Here is a tiny trained network, its code and every weight. The questions are about switching its units off for an input and a class, where a switched-off unit gives its printed mean instead of its output.

import numpy as np


def w(rows, s, z=0):
    codes = np.array(rows[::2]) - 128.0
    scale = np.full(codes.shape[1], s)
    scale[-1] = z or s
    return codes * scale


def norm(h):
    return h / np.sqrt((h * h).mean(-1, keepdims=True) + 1e-5)


def f(y):
    return np.maximum(y, 0)


def log_softmax(a):
    a = a - a.max(-1, keepdims=True)
    return a - np.log(np.exp(a).sum(-1, keepdims=True))


def net(x, mask):
    res = np.array(x, float).reshape(1, 7) / 4 @ E
    u = 0
    for l in range(4):
        y = f(norm(res) @ A[l][:, :-1].T + A[l][:, -1])
        res = res + np.where(mask[u : u + 3], y, B[l][:, -1]) @ B[l][:, :-1]
        u += 3
    return log_softmax(norm(res)[-1] @ U[:, :-1].T + U[:, -1])


A, B = {}, {}
E = w([
[56,165,135,92,60,92,204,180,162],'x0',
[215,78,138,193,46,78,173,156,155],'x1',
[82,190,123,186,71,74,133,98,128],'x2',
[123,130,95,113,145,124,215,171,117],'x3',
[138,175,46,112,144,102,196,174,142],'x4',
[127,102,155,85,153,135,132,168,134],'x5',
[144,58,249,109,109,173,111,192,177],'x6',
],0.013)
A[0] = w([
[57,206,172,57,143,125,194,133,157,2],'L0N1',
[193,62,86,96,73,135,172,205,164,17],'L0N2',
[127,118,116,118,254,139,41,57,73,97],'L0N3',
],0.0074,0.0069)
B[0] = w([
[63,58,102,66,81,137,127,148,143,165],'L0N1',
[163,126,108,126,238,198,133,108,165,180],'L0N2',
[159,101,54,81,171,165,1,73,35,254],'L0N3',
],0.0094,0.006)
A[1] = w([
[22,188,113,96,143,104,169,157,96,86],'L1N1',
[93,216,7,211,80,102,157,105,119,2],'L1N2',
[115,126,178,118,63,170,83,107,179,29],'L1N3',
],0.011,0.0052)
B[1] = w([
[55,167,67,67,2,218,69,217,150,227],'L1N1',
[216,246,147,144,149,38,203,33,83,255],'L1N2',
[105,145,195,249,133,122,123,146,121,179],'L1N3',
],0.011,0.007)
A[2] = w([
[174,216,44,153,97,2,192,51,121,2],'L2N1',
[252,90,136,83,121,120,177,207,161,74],'L2N2',
[119,168,59,41,21,92,133,160,141,91],'L2N3',
],0.0093,0.0065)
B[2] = w([
[245,163,188,122,113,40,170,96,129,254],'L2N1',
[164,96,143,149,120,127,218,121,154,198],'L2N2',
[77,150,57,152,57,131,182,130,154,216],'L2N3',
],0.012,0.008)
A[3] = w([
[101,91,237,160,90,125,122,122,88,16],'L3N1',
[18,143,85,154,255,108,124,66,69,3],'L3N2',
[247,48,116,66,125,175,212,181,222,28],'L3N3',
],0.0099,0.0057)
B[3] = w([
[148,183,221,114,78,83,102,139,177,183],'L3N1',
[161,113,234,66,174,155,99,178,88,184],'L3N2',
[98,113,55,233,245,101,194,152,123,254],'L3N3',
],0.012,0.0069)
U = w([
[139,8,84,233,189,109,244,193,174,65],'0',
[17,173,41,36,33,208,186,216,215,185],'1',
[134,80,227,206,39,101,82,149,212,42],'2',
[166,49,53,57,222,202,4,13,28,254],'3',
[241,235,63,111,71,9,224,40,105,74],'4',
],0.016,0.0055)

Each question gives the input, the list of numbers given to net, and the class t.
The units are the neurons (one row each of A and B). Each row of codes is followed by its name. A weight is (code - 128) times the scale printed after its matrix; where a second scale follows, it is the last column's (A, B and U).
mask holds one flag per neuron, layer by layer. A switched-off neuron (its flag False) gives its mean, the last column of its row in B, instead of its output. The means were averaged over made-up inputs and are rounded, as every weight is.
A unit's drop is (log p(t) with every unit on - log p(t) with that unit switched off) / (log p(t) with every unit on - log p(t) with every unit switched off).
The circuit of an input: a set's keep is (log p(t) with only the set's units on - log p(t) with every unit switched off) / (log p(t) with every unit on - log p(t) with every unit switched off). Starting from all 12 units, units are removed one at a time, each time the one whose removal leaves the highest keep (on an exact tie, the one counted first), for as long as the keep stays at least 0.8.
units of the circuit, in order: the units of the circuit, biggest drop first
k most important neurons: the k neurons with the biggest drops, biggest first
k most important neurons of layer l: the k neurons of layer l with the biggest drops, biggest first
drop when u is switched off: that unit's drop, to one decimal
input [3,0,-8,1,-5,-3,7], class 0: 3 most important neurons : L3N3, L2N2, L1N1
input [0,-1,-5,-5,4,8,-2], class 3: most important neuron of layer 0 : L0N3
input [-5,8,-2,-6,-3,7,3], class 0: 2 most important neurons : L3N3, L2N2
input [-8,1,8,-4,-3,-6,-1], class 3: 2 most important neurons of layer 2 : L2N3, L2N2
input [3,-7,5,5,-1,-5,-3], class 1: 2 most important neurons : L1N1, L0N1
input [-3,2,8,4,-7,-3,1], class 2: 2 most important neurons of layer 3 : L3N1, L3N3
input [7,3,-2,7,1,-5,3], class 1: 2 most important neurons : L2N3, L1N1
input [-8,6,-6,-5,7,-1,-1], class 0: 3 most important neurons : L3N3, L2N2, L1N2
input [2,-7,4,7,0,-2,-5], class 1: 3 most important neurons : L1N1, L0N1, L2N3
input [-7,5,-4,2,-8,6,8], class 0: 3 most important neurons : L3N3, L2N2, L1N1
input [2,-3,5,7,4,-7,4], class 1: 2 most important neurons : L1N1, L0N1
input [-2,-4,6,-7,0,-6,3], class 3: 2 most important neurons : L0N3, L2N1
input [-6,3,-8,2,-3,-5,4], class 0: drop when L0N3 is switched off : -0.1
input [3,-4,-8,2,2,-5,4], class 0: units of the circuit, in order : L3N3
input [-2,-1,8,-5,7,1,8], class 2: drop when L3N1 is switched off : 0.0
input [5,-2,2,-3,1,-8,3], class 1: drop when L1N1 is switched off : 1.1
